The symbols move the units like this.
i: bs->mp, lc->cp, qf->qc, jl->qf, gb->sn, rq->fh, cz->rm, gz->gd, cp->jl, gd->ll, tt->qj, mq->cf, cf->tm, ls->gz, fh->ls, sn->rj, gh->dm, nc->lb, lj->rq, ll->bs, rm->sl, dm->hb, sl->fb, mp->lc, tm->nc, hb->cz, qc->tt, pm->gb, rj->mq, lb->gh, fb->pm, qj->lj
g: bs->rm, lc->fb, qf->sn, jl->gb, gb->qf, rq->nc, cz->bs, gz->dm, cp->pm, gd->hb, tt->mq, mq->qj, cf->lj, ls->gh, fh->lb, sn->qc, gh->gz, nc->fh, lj->tm, ll->cz, rm->mp, dm->gd, sl->lc, mp->sl, tm->rq, hb->ll, qc->rj, pm->jl, rj->tt, lb->ls, fb->cp, qj->cf
s: bs->cz, lc->sl, qf->gb, jl->pm, gb->jl, rq->tm, cz->ll, gz->gh, cp->fb, gd->dm, tt->rj, mq->tt, cf->qj, ls->lb, fh->nc, sn->qf, gh->ls, nc->rq, lj->cf, ll->hb, rm->bs, dm->gz, sl->mp, mp->rm, tm->lj, hb->gd, qc->sn, pm->cp, rj->qc, lb->fh, fb->lc, qj->mq
w: bs->gd, lc->bs, qf->cp, jl->lc, gb->fb, rq->qj, cz->dm, gz->fh, cp->mp, gd->ls, tt->qf, mq->sn, cf->rj, ls->rq, fh->lj, sn->pm, gh->nc, nc->cf, lj->tt, ll->gz, rm->hb, dm->lb, sl->cz, mp->ll, tm->mq, hb->gh, qc->jl, pm->sl, rj->gb, lb->tm, fb->rm, qj->qc
k: bs->hb, lc->rm, qf->pm, jl->fb, gb->cp, rq->cf, cz->gd, gz->lb, cp->sl, gd->gh, tt->sn, mq->qc, cf->tt, ls->nc, fh->tm, sn->jl, gh->fh, nc->lj, lj->mq, ll->dm, rm->ll, dm->ls, sl->bs, mp->cz, tm->qj, hb->gz, qc->gb, pm->lc, rj->qf, lb->rq, fb->mp, qj->rj

Which unit is each row?
[2.02, 7.6, 3.84, -1.46, -0.78, -4.35, 1.79, 4.01, 0.05, 3.66, -0.57, 2.47, -7.06, 3.03, -5.14, 0.64, 2.72, 4.05, -1.24, 1.0, -0.83, -3.33, -2.18, -7.78, 3.76, 1.08, -2.29, -1.47, 6.21, 1.4, 1.72, -1.32, -5.83, 0.06, -2.99, 1.5, -1.16, 5.01, -1.85, -0.34, -0.22, -5.11, -0.77, 1.45, 1.53, 3.44, 3.8, 1.29, 3.88, 0.41, 7.26, -1.95, -8.44, 0.43, 1.88, -5.45, 0.53, -1.66, -6.03, -0.25, -1.11, 5.51, 3.46, 0.38, 0.58, 4.57, 7.87, -1.0, 4.25, 1.5, 6.8, -2.04, -2.59, 0.95, 2.6, 6.97, 4.03, -0.09, 2.84, -6.75, -6.42, -2.65, 6.39, -2.4, 0.98, -9.95, -0.21, 3.35, 0.26, -2.42, -6.62, -2.16, -4.47, 1.76, 0.39, 7.34, -0.83, 2.78, -9.96, -1.36, -0.62, -3.26, 2.97, 0.88, -1.72, -10.16, -2.98, -0.01, -6.45, 1.67, 9.32, -1.86, 2.67, 4.43, -4.2, -1.16, 5.55, -2.83, 1.05, 9.38, -7.81, 1.21, 2.34, 3.56, 5.72, 5.97, -1.67, -1.45, -1.55, -3.83, 1.52, -6.54, 1.61, 4.99, -1.17, -5.24, 1.47, -5.73, 5.29, 1.83, -5.38, 2.8, -2.01, -7.34, -5.21, -0.91, -7.74, 0.12, -5.94, -1.84, 3.33, -0.52, 5.42, 1.05, -1.44, 6.55, 3.85, 0.65, -1.71, -6.47, -2.22, -3.2, 0.89, -3.58, -7.1, -2.6, -4.1]: lj
[-2.16, -7.61, -3.89, -0.75, 1.36, 6.58, -1.26, -5.16, -1.46, -3.86, 0.47, -2.27, 6.71, -2.9, 4.36, 0.01, -1.5, -5.06, 1.15, -3.11, -0.06, 3.96, 0.82, 6.83, -2.77, -0.41, 3.36, 1.08, -5.32, -0.2, -0.11, 1.61, 4.8, 0.01, 3.99, -1.31, 0.07, -4.27, 1.18, 0.2, 0.58, 5.53, -0.38, -1.46, -1.22, -2.39, -4.38, -1.93, -3.57, -0.48, -7.46, 2.08, 7.08, 1.16, -3.37, 5.02, -0.68, 2.79, 7.33, 0.6, 1.54, -6.06, -3.63, -0.16, -1.65, -6.18, -7.64, 1.41, -5.34, -1.76, -7.98, 1.95, 0.57, -2.03, -2.98, -6.23, -3.28, -0.48, -3.14, 7.15, 7.34, 1.21, -6.64, 1.37, -0.04, 8.27, 1.75, -4.02, -1.94, 2.76, 5.56, 0.68, 4.26, -1.26, -1.57, -8.67, 1.18, -2.53, 10.14, 0.32, 1.03, 2.25, -2.69, -1.1, 1.61, 9.83, 3.25, 1.86, 6.46, -1.32, -9.42, 1.25, -1.79, -5.66, 5.38, 0.85, -5.49, 1.35, -0.75, -9.24, 5.89, -0.55, -2.02, -2.27, -5.51, -6.87, 1.91, 2.09, 1.04, 2.8, -0.44, 6.52, -1.27, -4.09, 0.86, 5.53, -1.26, 6.57, -4.43, -1.89, 6.88, -2.69, 1.66, 6.84, 7.32, 0.88, 7.43, 2.4, 5.53, 2.2, -2.76, 0.43, -5.65, -1.05, 1.65, -6.25, -5.82, -0.29, 0.27, 7.0, 1.31, 2.44, -1.42, 3.4, 5.61, 1.03, 3.6]: mp
[-0.07, 7.31, 2.94, 1.26, -0.18, -5.04, 0.9, 4.67, 1.89, 4.62, 0.11, 2.03, -6.65, 0.6, -5.8, -0.29, 1.23, 4.37, 0.85, 1.59, -0.42, -4.19, -0.51, -8.39, 3.94, -0.17, -2.52, -1.21, 6.16, 1.32, 0.0, -1.56, -6.35, -1.58, -3.89, 3.45, 0.39, 4.81, -0.09, -1.75, -0.26, -5.29, -1.25, -0.19, 0.11, 1.25, 5.47, 0.92, 4.62, 1.58, 8.49, -0.3, -7.74, 0.24, 0.34, -4.53, -0.12, -2.13, -5.49, -0.65, -1.11, 6.5, 5.62, -0.19, 0.46, 5.59, 7.54, -0.16, 5.8, -0.71, 7.99, -0.42, -2.99, 0.58, 1.54, 7.63, 3.8, 0.19, -0.48, -8.9, -5.68, -1.41, 7.37, 0.46, 0.03, -8.69, 0.46, 3.19, -0.59, -2.42, -5.36, 0.41, -2.5, -0.01, 0.61, 7.78, 0.7, 2.84, -8.95, -0.19, -0.96, -3.41, 4.37, 0.85, -1.05, -10.06, -3.05, -0.66, -6.19, 1.33, 9.56, -1.43, -0.37, 5.26, -4.71, -0.36, 3.93, -0.99, 0.91, 8.17, -9.05, 1.11, 0.35, 3.61, 5.45, 6.66, 0.11, -4.86, 0.79, -4.65, -0.43, -5.23, 0.44, 4.86, 0.98, -5.28, 0.43, -5.86, 3.94, 0.18, -7.2, 2.55, -0.69, -6.84, -4.98, -1.0, -7.58, 0.01, -3.85, -0.44, 2.99, 0.07, 6.05, 0.06, 0.77, 7.02, 5.99, 0.6, -1.85, -6.31, -2.32, -3.18, 0.86, -4.49, -4.46, -0.12, -3.68]: cf

From each start, follow one symbol. Which unit do you reach?
Answer with the unit's name.
new walk
[0.95, -4.67, -4.0, -1.72, -0.27, 5.83, 0.16, -5.77, -4.09, -5.36, -0.12, -2.64, 5.99, 2.39, 4.61, 0.23, -0.92, -4.68, -0.78, -2.71, -0.21, 4.21, -0.5, 6.51, -2.21, 1.14, 3.6, -1.13, -6.46, 0.11, 0.77, 0.99, 6.15, 3.06, 3.95, -5.03, -1.1, -5.25, -1.17, 1.65, -0.98, 4.91, 1.19, 1.95, 1.1, -2.17, -3.86, 1.57, -5.34, -3.79, -8.74, -1.2, 6.35, -0.17, 0.97, 3.16, -0.83, 3.64, 6.03, -1.57, 2.09, -5.47, -6.4, 1.07, 0.52, -5.67, -7.3, -2.11, -6.0, 1.88, -6.72, -1.19, 2.44, 1.53, -0.29, -6.07, -3.64, 1.16, 1.95, 7.86, 7.0, -1.17, -6.02, -2.76, 0.79, 8.87, -0.89, -3.41, -0.58, 1.93, 6.81, -0.62, 2.79, 1.4, 0.0, -8.7, -2.34, -2.89, 8.88, -0.87, 2.54, 2.67, -3.78, 1.15, 1.55, 9.07, 3.13, -0.55, 4.99, 0.19, -9.91, -0.73, 0.41, -4.82, 3.7, -2.15, -5.86, -1.4, 0.78, -8.38, 8.13, 1.32, 1.26, -4.34, -4.51, -4.74, -1.68, 4.74, -1.02, 4.63, -0.15, 6.93, 1.47, -3.94, -0.84, 5.3, 1.79, 5.63, -4.46, 1.94, 6.99, -3.35, -2.25, 6.28, 5.71, -0.91, 7.39, -2.01, 4.47, -1.31, -3.23, -0.77, -5.02, 0.58, 0.17, -5.99, -6.82, 0.21, 3.29, 4.9, 2.89, 3.8, 0.22, 4.2, 6.27, -0.47, 4.98]
i
mp
new walk
[-4.46, -7.7, -1.99, 1.45, 3.05, 3.77, -5.46, -3.02, 1.81, -1.82, 2.86, -1.47, 5.69, -10.64, 4.36, 1.35, -4.7, -3.08, 1.77, -0.9, 3.8, 2.74, 4.49, 5.09, -1.58, -2.48, 2.14, 5.6, -4.88, -2.92, -1.29, -0.45, 3.04, -2.28, 1.5, 0.71, 2.4, -2.57, 3.6, 0.58, 2.97, 3.18, 0.68, -5.51, -4.38, -0.97, -2.51, -4.58, -1.62, 1.67, -4.59, 5.51, 3.8, -0.57, -6.05, 4.51, -1.22, 2.43, 7.19, 1.1, -1.75, -4.55, 0.12, -2.69, -1.48, -4.59, -4.93, 4.94, -4.3, -4.19, -4.85, 5.42, 1.24, -4.14, -3.92, -2.88, -2.21, -3.86, -6.05, 5.07, 3.77, 4.64, -3.76, 6.1, -4.22, 6.5, 3.55, -3.55, -1.29, 2.12, 5.78, 3.74, 2.78, -5.27, -2.76, -5.98, 3.9, 0.1, 5.93, 2.74, -3.16, 1.94, -1.96, -3.31, 2.35, 10.39, 1.95, 3.23, 6.01, -1.59, -6.36, 3.54, -7.12, -2.99, 3.2, 6.37, -4.09, 4.49, -4.42, -7.67, 4.84, -3.31, -4.64, -2.73, -8.11, -7.28, 5.31, 2.5, 3.75, 3.0, -3.4, 3.08, -3.92, -4.28, 4.03, 3.54, -5.5, 5.81, -3.71, -4.27, 2.48, 0.01, 3.25, 5.67, 3.5, 4.05, 5.08, 4.17, 4.32, 5.61, -2.37, 3.56, -2.96, -5.26, 5.81, -4.48, -2.54, -2.29, -2.12, 6.09, -0.97, 3.36, -4.71, 3.0, 4.43, 4.08, 2.54]
k
mp
new walk
[-3.71, -7.76, -2.54, 0.68, 2.28, 2.48, -6.1, -2.97, 1.35, -2.13, 3.19, -2.21, 6.34, -11.79, 4.92, 1.43, -3.38, -2.62, 2.28, -1.07, 3.84, 2.96, 5.67, 5.96, -2.09, -4.0, 0.31, 4.09, -4.11, -2.85, -3.57, 0.22, 2.91, -3.53, 2.59, 2.55, 3.23, -4.56, 4.04, 0.11, 1.88, 2.48, 0.41, -5.08, -6.05, -0.27, -2.49, -4.23, -0.68, 2.8, -4.9, 5.31, 4.25, 1.51, -5.01, 4.11, -1.26, 1.1, 6.63, 0.25, -1.08, -3.99, 0.68, -1.41, -2.33, -4.77, -4.53, 5.77, -3.05, -4.74, -3.06, 4.73, 1.15, -3.15, -5.26, -4.15, -2.58, -3.93, -7.0, 5.13, 4.11, 3.47, -5.24, 6.43, -3.65, 5.3, 3.37, -3.71, -2.17, 1.4, 4.24, 3.63, 2.51, -4.08, -3.39, -6.05, 2.22, 1.04, 6.84, 1.05, -2.51, 1.79, -1.93, -4.58, 1.54, 12.4, 3.22, 1.52, 4.49, -2.04, -6.0, 3.07, -7.13, -3.51, 4.01, 4.94, -3.17, 4.77, -4.21, -6.3, 4.06, -2.96, -5.6, -2.34, -7.98, -6.85, 5.15, 2.15, 3.46, 2.73, -2.67, 4.06, -4.46, -2.52, 3.42, 3.6, -7.51, 5.45, -3.44, -5.14, 2.94, 0.83, 4.27, 4.79, 3.67, 4.2, 4.39, 5.8, 2.86, 6.05, -2.95, 3.37, -3.36, -3.44, 6.01, -5.31, -1.74, -3.27, -3.28, 6.07, -0.87, 1.16, -3.16, 2.06, 4.21, 4.3, 2.02]
k
mp
new walk
[-1.79, 5.35, 2.85, 2.19, 0.81, -6.43, -0.47, 4.45, 3.22, 4.53, 0.39, 3.29, -5.24, -4.5, -4.24, 1.1, -0.45, 4.99, 2.24, 1.36, 0.9, -4.25, 0.47, -6.89, 3.7, -1.6, -2.38, 0.23, 6.34, -1.19, -0.71, -1.91, -5.38, -4.53, -3.6, 4.56, 1.19, 4.21, 1.9, -0.81, 0.12, -4.9, -1.41, 0.14, -0.78, 3.34, 3.0, 0.94, 6.21, 3.46, 6.66, 1.15, -6.87, -0.1, -1.11, -3.32, -0.43, -2.78, -4.89, 0.9, -2.33, 4.98, 5.75, 0.02, -0.73, 5.08, 8.46, 1.87, 6.01, -1.79, 7.48, 0.44, -1.87, -0.53, -0.4, 5.49, 3.9, -0.27, -0.87, -8.52, -6.4, -0.23, 6.91, 0.36, -0.94, -9.45, 1.78, 4.54, -0.43, -2.2, -6.19, -0.11, -3.1, -0.22, -0.85, 7.79, 0.64, 3.59, -9.43, 0.6, -1.94, -2.6, 3.23, -1.34, -0.94, -7.5, -2.94, 0.0, -5.41, -0.71, 9.05, 0.15, -2.33, 5.44, -3.98, 0.55, 5.44, 2.13, -0.37, 8.35, -8.11, -1.45, -1.11, 2.91, 3.17, 6.17, 0.83, -2.13, 0.45, -3.96, -0.87, -6.35, -0.04, 4.65, 0.95, -3.8, -2.14, -4.91, 3.12, -1.43, -6.83, 4.95, 1.02, -7.32, -7.34, 1.98, -7.74, 1.08, -5.86, 0.29, 2.5, 0.98, 5.02, 0.33, 1.49, 5.36, 5.72, 0.09, -4.21, -6.51, -4.12, -3.66, -1.01, -4.24, -6.37, 1.09, -3.65]
g
cf
new walk
[2.77, 8.39, 1.88, -0.22, -1.86, -4.43, 2.27, 3.4, 0.87, 3.03, -2.81, 2.6, -6.41, 9.05, -5.24, -1.62, 3.45, 4.33, -0.94, 1.93, -3.96, -2.66, -3.53, -6.62, 2.82, 1.87, -1.89, -4.96, 5.99, 3.4, 1.4, -0.6, -4.19, 1.81, -4.08, -0.95, -0.6, 3.59, -3.61, -1.08, -2.47, -3.73, -0.54, 4.16, 4.61, 1.47, 3.54, 3.29, 2.54, -1.02, 6.98, -4.19, -5.42, -0.35, 3.84, -3.44, 1.38, -2.02, -6.4, -0.42, 1.63, 3.8, 0.33, 2.59, 2.08, 6.1, 5.49, -3.12, 5.1, 4.48, 5.76, -4.68, -2.05, 2.93, 3.29, 5.1, 3.48, 3.17, 5.69, -5.77, -4.68, -3.04, 5.2, -5.01, 1.9, -7.46, -1.74, 3.91, 2.96, -1.7, -5.12, -3.03, -2.31, 3.08, 2.68, 6.89, -3.31, 1.11, -7.46, -0.69, 1.05, -1.12, 2.14, 2.44, -0.97, -12.81, -2.57, -2.36, -4.64, 2.54, 6.55, -4.66, 5.51, 4.46, -2.61, -3.9, 4.46, -4.11, 2.26, 6.97, -6.22, 2.28, 5.19, 3.34, 7.26, 5.56, -4.4, -2.68, -2.72, -3.33, 2.4, -5.98, 3.32, 3.92, -3.51, -4.08, 6.48, -5.56, 3.79, 4.35, -5.12, 0.9, -3.5, -5.42, -4.58, -3.7, -7.1, -4.08, -3.69, -5.19, 1.88, -2.79, 3.34, 3.97, -5.15, 4.75, 2.79, 2.24, 0.5, -5.97, 0.23, -1.43, 3.85, -3.71, -5.04, -1.53, -3.16]
k
cf
new walk
[-0.81, 5.17, 2.49, 3.47, -1.05, -5.27, -2.59, 3.14, 3.67, 5.82, 0.2, 2.25, -5.53, -3.37, -4.58, -0.38, -0.07, 4.39, 0.12, 2.53, 0.21, -3.7, 0.53, -7.2, 3.56, -0.57, -3.22, 0.71, 7.42, -0.45, 0.38, -2.22, -5.12, -4.11, -3.57, 4.71, 0.2, 5.11, 1.36, -0.72, 0.42, -5.16, 0.46, -1.87, -2.19, 2.46, 3.62, -0.71, 5.32, 2.37, 6.01, 1.27, -7.62, 1.72, -1.51, -4.0, -0.06, -2.7, -4.82, 0.19, -2.49, 4.9, 6.41, 0.01, 0.66, 5.44, 7.63, 1.0, 5.93, -0.99, 6.66, 1.37, -1.31, -0.1, -0.17, 6.98, 4.87, 1.32, -2.11, -6.82, -6.52, 0.25, 7.45, 2.18, -0.82, -9.02, -0.43, 3.78, -0.28, -2.45, -5.97, 1.08, -2.52, 0.52, -0.73, 8.51, 2.21, 4.31, -9.96, -0.16, -2.71, -2.55, 3.05, 0.13, -2.18, -8.71, -3.31, 0.75, -6.83, -0.26, 8.77, -0.11, -0.88, 5.19, -4.58, 0.33, 6.07, 1.73, -1.79, 9.56, -7.6, -0.89, -2.57, 3.54, 3.62, 5.66, 1.73, -2.17, 0.76, -3.25, -0.68, -6.44, 0.02, 4.66, 1.45, -5.76, -1.57, -5.75, 5.04, -1.86, -7.26, 4.27, 1.66, -7.45, -7.76, 0.91, -8.49, 1.26, -4.78, 0.84, 3.11, 1.03, 5.85, -0.02, 1.29, 6.62, 6.05, -0.82, -2.6, -5.89, -2.93, -2.78, -0.54, -4.57, -6.28, 0.72, -4.41]
g
cf
new walk
[-5.91, -6.45, 0.03, 2.16, 3.01, 2.52, -5.21, -2.4, 3.15, -0.8, 3.98, -1.62, 5.06, -12.79, 4.44, 2.16, -4.65, -2.37, 1.44, -1.26, 4.77, 1.59, 5.19, 4.51, -0.74, -2.53, 0.49, 5.27, -3.36, -1.67, -2.73, -0.18, 2.62, -3.92, 3.24, 4.47, 3.54, -1.94, 5.56, 0.73, 2.43, 1.66, 1.52, -6.06, -4.99, -1.22, -2.69, -4.54, -0.57, 3.87, -3.36, 5.3, 3.09, 0.28, -4.61, 5.27, -0.31, 1.97, 4.99, 0.62, -3.28, -3.3, 2.11, -2.35, -2.98, -4.43, -4.55, 5.88, -2.16, -6.2, -4.66, 5.38, 0.86, -5.22, -3.98, -2.45, -1.72, -4.65, -7.68, 3.91, 2.42, 4.86, -3.69, 7.34, -4.2, 3.79, 4.27, -3.57, -1.74, 1.25, 5.2, 4.3, 2.56, -5.64, -4.7, -5.11, 3.92, 0.28, 4.11, 3.56, -2.23, 1.59, -1.41, -4.48, 0.68, 10.62, 1.68, 2.89, 5.13, -2.6, -4.7, 4.21, -7.62, -0.93, 4.05, 5.63, -3.27, 5.16, -4.86, -5.0, 3.51, -3.98, -6.38, -1.1, -7.32, -6.24, 6.06, 1.71, 2.95, 2.48, -5.09, 2.6, -4.85, -3.26, 4.4, 3.09, -7.55, 5.35, -2.08, -5.28, 1.92, 1.03, 4.11, 3.37, 1.03, 5.18, 3.88, 5.46, 2.8, 7.17, -1.24, 4.51, -2.6, -4.54, 6.55, -3.06, 0.16, -2.28, -2.78, 5.2, -1.71, 1.33, -5.42, 2.63, 3.9, 3.07, 2.07]
w
mp
new walk
[-2.44, 5.75, 2.81, 1.15, 0.94, -6.63, -1.21, 5.33, 3.6, 4.89, -0.43, 2.72, -5.82, -3.95, -3.99, -0.86, -0.37, 4.58, 1.63, 2.17, 0.95, -3.14, 0.52, -7.52, 3.58, -1.15, -2.11, 0.27, 6.04, -0.21, -0.46, -2.38, -6.36, -2.35, -3.69, 4.59, 0.13, 5.35, 0.5, -0.31, 1.24, -3.78, -0.33, -0.33, -0.87, 2.17, 4.89, -1.22, 5.8, 2.76, 6.7, 1.63, -7.34, -0.6, -1.47, -3.29, -1.24, -2.64, -5.57, 1.12, -2.62, 6.02, 5.94, -0.92, -1.15, 5.8, 6.71, 1.74, 5.93, -1.79, 7.46, 2.01, -1.33, -2.04, -0.47, 6.83, 3.71, -1.03, -0.9, -6.59, -7.51, 0.99, 6.11, 1.81, -1.89, -9.11, 0.68, 3.12, -0.31, -1.73, -5.36, 1.12, -4.12, -2.4, -0.47, 7.99, 0.92, 4.64, -10.03, 0.56, -1.86, -2.37, 3.93, -0.44, -2.85, -7.48, -3.66, 1.42, -7.05, -0.88, 8.84, 0.01, -1.93, 5.89, -3.2, 0.02, 5.17, 1.93, -0.49, 9.16, -7.17, -0.5, -0.58, 4.7, 1.82, 5.69, 1.31, -3.0, 1.33, -4.53, -0.31, -6.48, -1.11, 3.75, 1.36, -5.81, -1.85, -4.64, 4.86, -0.51, -7.15, 4.11, 0.9, -7.28, -5.59, 1.18, -7.85, 1.33, -3.73, 1.02, 3.44, 0.84, 6.58, -2.0, 0.61, 6.64, 6.75, -0.54, -3.62, -6.12, -2.12, -4.37, -1.71, -4.29, -5.11, -0.07, -3.22]
i
lj
new walk
[2.49, 6.53, 2.98, 1.29, -1.22, -5.63, 2.39, 3.81, 0.38, 3.01, -1.51, 1.88, -5.84, 6.75, -5.74, -1.27, 2.44, 3.57, -0.44, 3.22, -3.25, -3.45, -3.41, -5.87, 2.83, 1.16, -2.18, -2.23, 6.32, 0.76, 1.25, -0.8, -4.56, 1.04, -4.22, 1.04, -1.42, 4.19, -2.06, -0.64, -0.77, -4.4, -0.47, 3.6, 2.32, 2.13, 4.84, 2.49, 2.96, -0.44, 6.12, -2.47, -6.95, -0.02, 3.57, -5.66, 1.08, -1.76, -7.06, -0.76, 0.01, 4.85, 2.11, 0.97, 1.59, 6.05, 6.04, -2.74, 4.85, 1.84, 6.21, -4.16, -2.01, 1.7, 2.46, 5.61, 3.96, 2.63, 3.56, -6.18, -6.19, -1.37, 6.3, -3.51, 1.85, -7.17, -1.94, 4.1, 0.95, -2.25, -5.22, -2.12, -3.8, 2.45, 1.2, 7.75, -2.31, 1.75, -7.49, -0.81, -0.04, -2.05, 2.8, 2.05, -1.49, -10.55, -3.56, -1.54, -6.3, 1.11, 8.03, -3.15, 4.55, 4.23, -3.29, -2.57, 4.77, -2.73, 1.85, 9.16, -7.1, 1.62, 3.01, 3.93, 7.25, 7.6, -2.66, -3.16, -2.92, -4.02, 3.29, -5.36, 1.29, 4.06, -4.07, -4.55, 4.89, -7.58, 3.67, 2.91, -4.81, 1.35, -3.76, -6.63, -5.58, -2.49, -6.96, -2.58, -4.4, -3.16, 3.74, -1.16, 4.12, 2.43, -4.48, 6.44, 4.12, 3.19, 0.56, -6.76, 0.46, -2.65, 1.2, -2.97, -5.49, -2.08, -3.15]
s
lj
